Each row is shifted at random along 4 fixed directions that mean nothing.
Known rows, with every step that occurs:
bedo ketalu boni luva bemu: [-112  -87  159  -29  -48  183  355  -63 -413 -267 -300  183 -221   79
  -47 -314   22  106  -88  170    9 -229   44  157  161   58 -179  -91
 -101  -23  -78 -268  -22 -671   75 -120  236    3   71   18   -7  -55
 -346  -68 -301 -101  153   59   97 -101   76  271  233 -285  -17  173
  -98 -185   80]
rufis fimo fute ketalu luva bemu bizi nuse: [ -62  121 -147 -112   38  227  210  260 -203 -265 -168  231 -353  165
  -27 -219  135 -182  113   46   36 -430  -25  -64  268   35   19   56
  -61  114  -61 -380 -102 -202  103 -245  179 -143   82 -122  292  -40
 -437  141   70  -64   15   85  -42 -125  105  364  -89 -417   -7   13
 -222   60  196]
boni bemu fute ketalu luva bizi: [-228  503   81 -431  860 -282   58  602 -229 -260  -43  414  271  -55
 -122 -166   84 -244  542 -440  234 -368  -96 -117   -8  -66   18  186
  103 -184  -10  -42 -233  244 -255  -42  164 -147   -9 -329  215 -279
  -84  271   26  -82  175  -82  418  209   41   24 -729 -411   55 -422
 -167   71  102]
nuse bizi ketalu luva bemu fute: [  57  275 -152 -199  -85 -148  138  131 -207 -105   34 -128   62  237
    5   23   44 -104    1 -279  432 -251  151   89   22  209   56  -81
   96   23  -77   29  141  -84  142  -58  160   39  -33 -193  341  -23
 -196  176 -105  220  -67 -165  177  -33 -114  269   36   41  -49 -161
  -80  404    3]
rafu rufis nuse gumet bedo fute ketalu boni: [  97  386 -433 -286  -97 -562   49  126   24   -7   18 -174 -123  226
  -19  531  -10 -124   77 -459  616 -236  227  -21  -61  213  212   10
 -135   10  -18 -139  288 -214  140   67  307  144  -32 -373  299 -157
 -414  242  408  198 -121 -220   60  100 -261  278 -165  -22 -209   -6
  -80  671  -21]
gumet nuse fimo ketalu boni bemu fute: [ -40   89  317 -178    3   21  313    4 -252 -194  125  152 -179   44
  -57 -176 -313  123   27  -45   99 -145   90  196   -7   61 -280  -28
  -53  -85   26 -279   27    6    7 -106  342   77  -39  -16  -83 -251
 -196 -140  -71    5  206  192  155   15  -29  196  127 -125  125  -10
  -82    6  -18]
nuse rufis fimo ketalu boni luva bizi rafu bemu fute: [  33 -160  201   27 -401  367   65 -282   29   51 -153   97  126 -140
  113 -247   29  146  -72   93   38   10   63  148  240  115 -103 -205
   42  175  -41  -43  230   97  146  -77   -6  107   22  226  -64  -69
 -155   26 -175  171   -2   98  212 -143   90  100  213   46   51 -114
  102 -237  172]
gumet fimo fute ketalu luva rufis nuse bizi rafu: [ -88  -43  190  -10   97  245   61   73  -88  -41  -15  209 -196 -436
  -40 -287 -124  -52  267   89   72 -144 -213  -52   92 -117 -215  -17
  -39   77   49 -204  -59  192  -44 -143  -22 -208  -84  -36 -136 -221
  -84   51  120   49  207  140  102   55  101  -15 -367 -251  109 -250
   -7 -236  102]
fute ketalu boni luva: [ -53 -217   98   59 -321  335  275 -184 -338 -188 -306  176 -334   -2
   11 -188  105   32 -256  331    5 -227  -81  -47  336  -13  -97 -107
 -177   78  -98 -332   84 -365  147 -198  100 -115   81  -21   16    7
 -442  -82  -51 -109   82   48  -26 -206   72  336  195 -322 -152  323
    7 -253  159]
rafu bemu luva bizi nuse: [ -60 -159  323  -92  303  239  -11 -152  221  174  -49   70   22 -298
  -32 -251 -215   -1  266  -77 -403  170 -147 -158  -86  -29 -186   22
  134  -21    7   11 -110  157 -178  150    0   96   84  245 -246 -317
  208  -35 -182  -44  228  156  325  185  402 -291  -81  -74  315 -274
   63 -218   36]
bemu bizi nuse fimo fute: [  70  433 -271 -229  132 -390   62  301  -39 -114  338 -131   -4  156
  -71  258 -114 -179  102 -425  444 -273  -34   -2 -110  127  -35   94
   34  -13   26 -126   72  227   51  -16  221  -21  -37 -295  206 -202
 -157  274  311   67   11  -28   40  182 -232  181 -297   61  -70 -301
  -60  511  -78]
rafu rufis nuse bizi fute: [  79  -37  174   94 -441  250   59 -366  122  216  131 -111 -127 -109
   16  138 -296   72  -57  100  -48   41  -13  -97  -40   72 -226 -128
  -30  187   -5  -89  135  224  141   39   63   -6  -11  213  -91  -94
  123  -36   23  191   79  182   64   -5 -107  -34  261  178   95 -269
  147   38    5]
fute ketalu boni luva bemu: [ -83   10  -62 -146  273  -32   76   91  -28  -93 -257   51  157  -15
   15 -116  203   10   12 -193   28  -54  -19   52  108   94   20  -23
   81  -18  -62  -16   31 -565  -55   94   75  185   92   42    8 -171
 -213  214 -128    2   30 -127  301   69  157  -41 -129 -163  -23   89
  -21  -18  126]
rufis nuse fute ketalu: [-124  -94  521    7 -117  124  294  -91 -145 -116  -73  393 -418 -216
  -87 -370 -442  230  149  229 -119  -19  179 -138    3  -56 -273   14
 -299  -39   90 -315  -58  213  -14  -81   61   11 -116   36 -247 -304
  104 -308  -65  -93  259  230  127  120  -27   24   30 -241  256  -19
  -10 -222  -38]
nuse gumet bedo ketalu boni: [-124 -179  444  -51  183  -18   64 -243  208   15 -326  284  -15 -525
  -35  248 -199  235  281   49 -233  136  184   39   -7 -118 -191   66
 -211  -31   84  -71  -80   56 -211  129  -69  102   32  154 -462 -300
   24 -161  191 -104  342  136  318  271  -78 -282 -296 -137  131   58
  105 -493   26]
nuse rufis fimo ketalu boni bemu bizi: [ -87   97   72 -135  -30  114   96  -59  -34  -71 -451  315   40   -1
   45 -118   59   93  133  -48  -82 -161   95  109  134   73  -65   29
  -94   73  -30 -100  102  -41  -29 -134  162   78  146   99  -78  -13
 -311  -53   63  -22   43   97  153  -13   50  128    0  -90  -74  -47
   30  -94  136]
bizi fimo fute ketalu luva rufis: [-112   82  263  -61   77  181  189   58 -193 -295 -142  349  -43 -212
  -82 -186 -119  156  199  200  178 -246    1   26  121 -104 -213  -60
  -86  -45   16 -271 -152   45   13    2  117  -13 -142 -132 -100 -162
  -71  102  -81  -38  347  228  222   43 -145   97 -234 -289   46 -295
  -46 -418  156]
bedo ketalu boni bemu bizi rafu rufis: [  20   72 -133  -70 -185  -92  -55 -175  -45   79 -251    1   61  -13
  104  -33   77   77  124 -108  255   -3   28  124   56  145   15 -176
  120   24  -33   36  291  -10   22    2  189   93  -17   33   57    2
 -225   68   -3  238  -35   -2   54  -67   56   99   69   35  -45 -105
   57  146  122]
luva bemu fute ketalu boni: [-184   91  532 -192  485  -71  145   73  -28 -116  -27  390  -41 -292
  -62 -124 -288   74  310    7 -256   10  100    8    3  -98 -173  135
  -97 -160   68 -212 -177  115 -288   44  110   97  -12    0 -330 -350
  -41 -160   -9 -133  282  159  309  221   39 -198 -335 -298  253  193
  -47 -301  100]
bedo fute ketalu boni bemu bizi rufis fimo: [  21  131  -87 -108 -134  184   70  -63   -4 -119 -263  301  -65    1
    4  -44  -28   81   98   27  142 -190   90   46  140   48  -97   35
  -59   55  -12 -216   91    3  116    5  183   15   30  -29  -30   31
 -399   69   75   80   33  137    2  -83   -6  188  -61  -53 -123 -189
  -30  -13  110]
fimo fute ketalu boni: [-166  -11  362   -2   93  148  227    5 -191 -230 -111  411 -301 -152
  -39  -70  -87   45   77  336 -171 -207  136   52  263 -115  -92   78
 -270   14   20 -427 -154  -30  -77 -188   62 -116    8  -65 -132 -123
 -230 -139  102 -168  168  226   33  -35 -124  110 -142 -414   61  357
 -109 -413  210]
fimo fute ketalu boni luva rufis nuse bizi rafu bemu: [ -46   15  138    0 -449   83  366  -72 -579 -154  -48  181 -423  138
  -59 -500 -238   49  -31  153  204 -280   28  230   57  122 -132 -181
 -161   37  -44 -353  142 -203  170 -265  401  -52  -30  -98  106  -52
 -373 -178 -278   57   54  188 -163 -170   92  519  485 -177   31  -79
  -94  105   22]
luva ketalu boni bemu fute: [ -49  157  173 -288  547 -191  -96  120  256   65  122    9  416 -174
   52  115    1   -5  211 -444  -20  174   41  101  -30   80  -32    1
  242 -108   28  152   -6  288 -214  215   -1  268   -9  105 -119 -326
   66  200   25  146   60 -105  556  212   68 -341 -363   37  176  -95
   43   41   91]
nuse rufis fimo fute ketalu boni bemu luva: [ -99 -111  110 -147  314  373  108   29   43 -257 -494  338  260 -280
   50 -201  225   48   44    8  -73 -150   38  139  351  -82 -143  -30
   25   52  -14 -115  -48  -77  -56   11  -58  109   76   52 -119 -158
 -217  253  -33  -52  230  119  406   33  119  -29 -392 -278  -86  -81
    3 -516  269]
gumet bizi fute ketalu boni luva: [ 102 -155 -261   90 -733  204  168 -373 -234   40 -196 -201 -274  225
   82  117  196  -13 -437  153  268 -162   16  -68  282  214   81 -198
  -76  201 -169 -178  381 -494  332 -134  110  -34  116  -16  234  139
 -463   28   24  160 -178 -152  -90 -296   25  434  478  -16 -260  253
   82  226   87]
fimo ketalu boni bemu luva: [-141   63  158 -216  324   75  335  146 -496 -390 -259  320  -59    5
  -81 -314  -34  -48   68  -26   69 -282   55  182  138  -43 -199  -13
   -4 -177  -34 -227  -67 -182  -79 -125  296  -15   63 -170   22 -133
 -314  -15 -195 -134  298  136  233   23  146  276 -113 -351  -44   34
 -111 -191   69]
fimo fute ketalu boni luva bemu bizi nuse gumet: [ -16  -15  -44 -169 -129   64  -65    1  306  131 -400   84   76 -237
   72    6   38   26  121 -314  -64  -60  -74  -78   35   84  -50  -10
  -83  189   14   51  132  -95  -21   93    6  161  170  241 -133 -269
  -99  142  288   13  106  -16  257  209   47 -110 -176  -18   57 -102
  134   -8   40]
luva bizi fimo fute ketalu: [   5  224   51 -136 -127 -511   63 -105  -94   52  167   48 -109   60
  -93   31 -374  167  214 -279  306   88  257  -39 -271  230  -13   65
  -66 -184   31   21  182  241   -6  166  136  161 -136 -184  -47 -206
  126 -146    5  181   -9  -78   86  227  -44   56   79  237  165 -302
   44  505 -241]
bizi fute ketalu boni luva rufis nuse gumet bedo: [ -69  244   21 -203  144 -151  218  325 -103 -296  -45  460   -8 -220
 -170   86 -139  -27  284 -198  431 -377  -24  -40  -14 -120 -232   52
 -180  -15   48 -256 -115  154   31   37  291   10  -85 -213    5 -298
 -207  175  342  -42  459  177  269  268 -247  210 -517 -291 -106 -374
  -80 -126   28]
bedo ketalu boni luva bizi fimo: [ -46  103 -230 -143  159   88 -106   78  126  -41 -171  100  140 -151
   11   91  307 -173  167 -138  101 -152 -149 -128  171  -13   72  100
   71   74  -45  -83  -32  -61  -28  -10 -131 -164   88  -96   87  -67
 -419  331  188   34  -26  -74    9  -40   95  -17 -423 -172 -127 -161
   23  -59  178]
bemu bizi nuse fute ketalu luva: [  93  204 -608 -248   15 -297 -113  229  134   66 -145 -377  127  145
   90  443  385 -240  -20 -535  542 -173   71 -197  117  207  389  -56
  117  119  -86  141  254 -135  116   57  -78   67   47 -291  484 -111
 -248  501  282  227 -274 -473  225   29  -31  122 -310  -38 -215 -115
   -4  579   73]
gumet bedo ketalu boni bemu bizi rufis fimo fute: [ 169  318 -209 -176 -324 -555  169 -247 -193   27  280 -199  -68  273
 -105  442 -430  214   21 -413  655  -37  331  232 -320  353 -140  -65
    8 -148  -24    7  357  116  213  240  475  254  -86 -244   41  -81
 -105  -61   52  315    9  -43  153  175 -198  308  307  491  -86 -460
   45  758 -305]
luva bizi nuse rufis fimo fute ketalu boni: [  11 -197  175   72 -385  248   70 -421  219  137 -227   74 -222 -162
   55  127  -99  210  -74  261 -125   19  193  -26  185   76  -41  -26
 -260  190  -15 -251  139 -157  111  -19  -60  110   52  123 -218 -118
 -175 -106  130   49  -10  108   81  -69  -51    4  169  -27   13  195
   68 -212  159]
rufis nuse fute ketalu boni bemu luva: [ -37 -145  -43 -136  167  337  115   -7   37 -146 -436   95   93 -114
   76 -115  271  -65  -93  -48  -31 -112   37   45  328    4  -27  -91
   50  101  -55  -93   54 -226   34  -29  -55  106  113   43   53 -127
 -295  257  -39   22   80  -37  341  -55  180   36 -208 -265 -107   58
  -10 -226  229]
bemu fute ketalu boni luva: [ -97 -199   66  -17  135  429   20    4   95 -143 -387  228   82 -277
  110  -51  420  -79  -93  153 -148 -128 -168 -123  511 -102   18  -48
    0  168  -69 -170   -6 -145  -18  -87 -186  -67  113  122   -5 -100
 -326  270  139  -78   69  -12  271  -93  100  -43 -374 -412 -118  262
   63 -503  374]
rufis fimo ketalu luva bemu: [ -81 -118  -13 -121  320   -7  -38   26  156  -50 -338   32  317 -211
   19   51  161  179  158 -242  -33  102  149   99   37   59   25    1
  107  -29    6  143   13 -461  -99  216 -112  291   71  121 -125 -261
   50  256 -104    3   71 -109  451  194  146 -234 -223  -25   58 -143
   51 -180   54]
gumet bedo fute ketalu luva bemu bizi rufis fimo: [ -84  207  138 -204  388   91   74  168   26 -254 -206  526  156 -303
 -104  -88 -137   87  432 -112  115 -185   31  -12   30 -111 -248  137
   25  -84   53 -136 -151  264  -92  152  157   28  -41  -75 -179 -194
 -120  154   54  -33  344  215  307  224    0  -34 -557 -163   16 -518
  -40 -275   78]
bizi fute ketalu boni: [   2  288 -351 -147    5 -250   33  199  -84  -66   41  -37 -128  223
   33  322  219 -253  -56 -127  320 -253  143  -59  203  112  286   45
  -69   59  -61 -248  114 -242   60 -114  102  -56   33 -288  344   -3
 -495  228  280  118 -208 -172  -85 -135 -153  243 -154 -242 -179  378
 -146  349  197]
rafu rufis nuse gumet bizi: [ -42  294 -138 -213 -131 -112   10  184  -76  -49 -114  194    9  -10
  -62   -4 -141  -44  283 -276  209 -277   12  -42 -149    1  -73   97
 -106   92   52  -56  137  -57    5  -60  316  -18   71  -60   69 -117
  -79   72  317  -19  158  168  -32  179  -85  186 -166  -65  -54 -363
   61  221  -97]
boni luva bizi rufis fimo fute ketalu: [  45   57  -51  -69 -232 -240  -28 -240  112  103 -119   60   47  -41
   -2   78 -146  241   96 -207  279  134  233  -92  -65  238   16  -16
  -28  -35   -7   87  312  108   88  228   14  248  -75   -6  -64 -159
  102   21   36  234  -50  -96  247  165    1  -14   42  252   41 -317
  149  317  -99]
luva ketalu boni bemu bizi rufis nuse: [  62  201 -217 -177 -327  -58  256  -92 -353  -45   -3  -40 -599  364
  -78   30 -284  -59  -48  -72  316 -215  142  -37 -103  211  -98 -112
 -103  -30  -62 -326  233 -303  230  -86  557   56   -8 -175  210  -30
 -466 -134  -81  129    2   36 -110 -123   86  465  443  -79  -82   -9
  -81  572  -43]
rafu bizi ketalu luva: [ -82 -359  134   72  -77  367  -62 -266  105   45 -488  148  -24 -379
   84   51  234   80   93  182 -267   51  103 -110  307  -94   72  -52
    5  136  -30   23  -31   92  -65    9 -361  -71   52  171  -83  -87
   -6  102   -3  -21   76   22  185  -29  126 -127 -129 -182   32  -22
  109 -513  208]
nuse gumet bizi rafu: [ -46  244 -186 -121   31 -146  -39  317 -286   -1  134  101  -24  -88
  -24 -241    5 -252  232 -255  335 -229 -194   37  -69  -13   -8   17
   87    3   14   -5   45   97  -53 -163  179 -260   12 -172  152   -7
 -170   47  177   95   31  -35 -118   18   77  182 -247 -107   -4 -157
  -70  242  -57]
gumet rufis fimo fute ketalu boni: [ -86   49  183  -65   24   43  154  -53  -83 -166  -78  304 -206 -128
  -35   50 -126  101   84  185    4 -149  200   62  169  -40  -85   80
 -216   11   31 -352    2 -128  -31  -58  136   25   -3  -86 -157 -148
 -238  -55  170  -77  145  198   61   31 -111   94 -145 -249    0  212
  -42 -223  150]
rafu rufis nuse bizi fimo ketalu: [  66  -71 -209  -38 -410 -238 -151 -362  311  226 -241 -164   28 -158
   47  342  -90  251  141 -265  169  246  275  -60 -136  224   94   -8
  -68   55   42  141  416 -109   48  173  -68  280   12  102 -103 -210
   23   76  241  235  -77  -26  103  201   20 -123   90  329   -8 -242
  300  276 -101]
boni ketalu luva bemu bizi: [ -56 -333  290  113 -252  507   -7 -444  216  122 -661  155   85 -211
  134 -180  178  234    5  218 -433  147   69   -7  226   76  -63 -105
   13  206  -73  141   94 -126   10  -16 -246  145  167  468 -231   26
   42  -83 -188   25   24   -5  309  -48  187 -157  194   28   97  -35
  170 -405  151]
bizi rafu rufis fimo ketalu boni: [   7  -16  -17  -83  -77 -220   -7 -209   19   83  -52  -24  -45 -138
    7  261 -159  147   86  -99  118  105  188   59  -36   88   -2   12
  -70  -76   32 -108  249 -173  -41   83  125  195   40  -51 -194 -222
 -244  -39  184   62   26   36  117  104   28  -15  -12   52  -29  190
  104   87    9]

Rows:
[  47   69 -358 -100   74  -56 -175  128   93  162   -2 -179   60 -123
   65   56  267 -246  105 -310  379  -63 -170 -137   94  108  170  -67
  171  112  -47   82  164   30   69  -31 -156 -112   -8 -153  233 -108
 -203  339  160  242 -198 -334  134  -49  145    9 -335  -33  -73 -219
  -19  322   87]
rufis nuse fimo fute ketalu luva bizi rafu
[ -47   12 -329   11 -273  291  -29  201 -187  -89 -260  150 -139 -132
   73 -188  358 -206   82   35  337 -354 -117    7  316  -23  103 -107
  -20  259  -36 -162  128 -252  150 -309    7 -281   51  -66  294   79
 -379  253  259  122  -36  -10  -90 -208   32  308 -206 -327 -156  -43
  -58  -74  208]
fimo ketalu luva rufis nuse gumet bizi rafu
[  10  173 -335 -175 -146 -171  179   70 -264 -157 -109   58 -139  362
   10   45  123   40 -135 -157  399 -263  192  290  124  217  110  -59
  -63   -5  -71 -244  165 -466  162  -60  340  102   23 -192  256   36
 -537  114   28  161 -166  -60  -51 -197  -31  405  247  -78 -208  120
 -165  353   89]
bizi rufis fimo fute ketalu boni bemu
[  66  118   22  -59 -443  -32  336 -110 -295   18  191 -234 -372  221
  -52  -38 -318   15 -116  -92  327 -228  110  -18  -88  208 -172 -141
  -98   67  -51 -211  160  -61  225 -139  324  -28   27 -101  169 -149
 -131 -103  -77  104   52   29   86  -17 -105  349  388   41   52 -100
  -42  377 -112]
fimo ketalu luva bemu bizi nuse fute
[  51  290 -407 -262  127 -164 -135  133  175  -14 -227  146  216   42
   24  165  111  -29  182 -355  289  -94   73  -24   13  115  107  109
   88   -8   -8    2  187  -26    9  154  151  172   58 -125   65  -40
 -406  278  220  160  -84  -60   79   58   73   44 -305   56 -197 -211
   23  315   85]
fute ketalu boni bemu bizi rufis fimo
[ -36   35  176 -106  104  172   77   82  131 -242 -271  442  191 -382
  -88  -58 -125  228  297   10  174 -182   12  -10   62 -150 -252   64
 -133    2   84 -163 -107  173   45  141  -10  111  -88  -64 -268 -248
 -101  198  175  -64  361  201  310  194 -166  -22 -501 -134  -45 -509
   16 -425   52]
nuse gumet bedo fute ketalu luva rufis fimo
[  49   10   -9  -36 -511 -145  132 -244  -56    9 -128   68 -207   33
  -45  -75 -230  221   33  -42  300  -39  274  -50  -56  223  -54   -4
 -178   28    1  -72  310  -35  171   26   69  152  -70  -43  -31 -152
    7 -108   71  155   21    1   34   91  -54  232  213  140   67 -203
   58  279 -158]
bemu luva bizi nuse gumet fimo fute ketalu
[  59  -26 -183    1 -302  -73 -153 -214  426  153 -234  -40   37 -134
   86  224   92  161   78 -132  156  138  226 -107   89  199  176  -17
  -81  175   13   59  267   36  116  150 -236  230  -67   70    6 -125
   39  218  248  284 -163 -114  153   93  -78 -134 -103  171    9 -228
  157  192   66]
luva rufis nuse bizi fimo fute ketalu
[ -88 -143   61  -33 -268  298  303  -61 -319 -278 -395  230 -243  -32
  -65 -236  -41  236  -17  175  136 -265  180  187  118   31 -210  -98
 -163   60  -17 -260   32 -731  147  -84  225   64   30   56  -41 -131
 -241    4 -199  -76  235  177   84  -54   17  300  230 -241  -11  -53
  -72 -298   45]
bizi rufis nuse gumet fimo ketalu luva bemu
[ 165  -66  101  -77 -493  -93  144 -429  -40   84  -41  -94   -8   49
  -61  -25 -501  452  -47  -99  311  150  177   81 -297  218 -243 -118
  -36 -137    9   27  312  -39  229  282  223  426 -108  -37 -291 -165
  -57 -181 -197  197   97   -2  180   85   41  131  443  429   14 -430
  141  318 -280]
boni bemu fute ketalu luva rufis fimo
[ -31  143   32 -199  -12 -225  268  -34 -197 -195 -238  145 -266  -65
 -109  261 -205   37  170  -87  323 -238  234   31  -34   27 -122    4
 -248  -72   10 -265   88 -213   46  -21  302   59  -16 -253  -24 -197
 -389  -44  183  -12  272   43  147  135 -175  256 -145 -222 -105    5
  -48   85  -26]
bemu luva rufis nuse gumet bedo ketalu boni
[  38   28   28  -55 -230  145  335  -40 -251 -227  -11   76 -519   99
 -123    9 -257   67   23  131  333 -293   86  -69   33   24 -191 -134
 -196   21  -16 -406   28 -196  289  -60  332   18 -152 -216  126 -133
 -233   11  -20   33  205  114   92  -49 -101  389  126 -248  -44 -279
 -128  108    1]
gumet bedo fute ketalu luva rufis nuse
[ 161 -119 -196   51 -655   82  -29 -556  149  258 -354 -293   94   91
  126  117  100  205 -250   -9  232  130   90  -11   72  309   74 -293
   62  168 -137  106  490 -364  260  149   69  351   44  178    0   53
 -217  108 -137  319 -112 -117  194 -118   45   95  480  291 -155  -83
  235  192  103]
rafu bemu bizi ketalu boni luva rufis
[   5  263  -76 -246  140 -115  110  166  -99 -204    3   58  253  105
   11   -8   65   -2   70 -297  349 -189   75  103  102  144  -57  -48
  141  -41  -37  -56  160 -122   62   45  240  189   -5  -91  152 -180
 -261  286  -21  125   68  -15  348   69  -55  145 -192  -55  -52 -127
  -13  176  104]
rafu rufis fimo ketalu boni luva bemu fute
[  27  -34    2 -119  -44  200   16  -84  282  -22 -342  143  -76 -293
    4   23  -66   45   85  -23   -7  -62  -98 -226   68  -42 -175   48
 -113  128   54 -218  122  -64   31    7  -51  129   16   48 -238 -313
 -353  185  252  -47  192  101  112  115    4  -73 -321 -138  -96 -142
  137 -147  122]
bemu bizi ketalu boni luva rufis nuse fimo
[ -12 -108  148  -68 -113   57  192 -265  -54   84 -148  -79  -89  -35
  -18 -100 -183  153  -70 -105  -48   64   16   12  -67  177 -184 -104
   -4   10  -59  -52  148 -491   50  138  175  239   78  163 -163 -238
  -92  -44 -227   79   93  -44  291   94  175  -20  271   53   91  -40
   85  113  -38]
rufis nuse bizi fute ketalu boni luva bemu
[  28  146 -490  -70 -269  219   15  167   68 -262 -296   65   38   45
   61  272  473  -61  -43  -46  457 -454  151  123  416   92   88  -37
  -69  348  -39 -195  177 -358  275 -157  -17  -94   39  -46  339   39
 -401  547  388  118  -66   23   19 -125 -296  331 -295 -197 -271 -178
  -67  -41  247]
bedo ketalu luva bemu bizi rufis nuse gumet fimo fute
[ -70    5   -9  -79  -36  124   83  111 -261  -69 -184  189 -182 -173
   -7 -358   -1  -79  199  -69  132 -165 -109   33   62   19 -130  -46
   39   25   -4  -96   80  -99   -6 -177  116 -117   41   -2  -19 -112
 -283  -24    3   32  102   -8   39   -7  223  179 -121 -194   68  -83
  -54    5   22]
rufis nuse gumet fimo ketalu luva bemu bizi rafu
[ -58  -60  183  -17    3  435 -110 -281  273  140 -337  241  194 -351
   83  -58  116   73  114  122  -87   48  -91 -139  224   -9 -126 -103
  103  156  -64   28   62  104  -40  127  -36   -8   50  294 -146  -50
   38  133  -90  149  163  139  362  -19  100 -232 -171  -75   35 -212
  170 -456  300]
bemu fute ketalu boni luva bizi rufis
[  58  138   40 -152 -261  -47  168  -55 -206  -38  149  -50  -46   55
   -6 -145 -197   19   34 -173  340 -112   47  133   -7  183 -114 -141
   67   16  -21 -125  290   32  128  -71  307  126  -53  -46   77 -188
 -261   54  -80  208   45   69  137   -9   54  269  162   30   47 -203
   32  268    4]
gumet fimo ketalu boni luva rufis nuse bizi rafu bemu fute
[ -14 -212   64  -98  390  134 -295 -169  728  358 -241 -144  271 -418
  134  176  122   42  272 -342 -448  389  -58 -192   32   92   69   11
  257  129    6  275   21   93 -224  343 -290  321  131  432 -242 -348
  312  249  103  126    2 -120  568  301  366 -627 -341   82  303 -204
  178 -103  143]
fimo fute ketalu luva bemu bizi nuse
[  89  -94 -419  -20 -188   96 -270  -46  271  280 -133 -240  135 -199
  126  110  369 -147   25 -252  329   26 -131 -111  155  138  199 -117
  158  240  -55  176  276  -86  139   17 -274  -44   35   29  163  -61
 -156  364  229  303 -249 -335  133  -88  165  -44 -230   71  -84 -202
   61  217  103]
rufis nuse gumet fimo fute ketalu luva bizi rafu
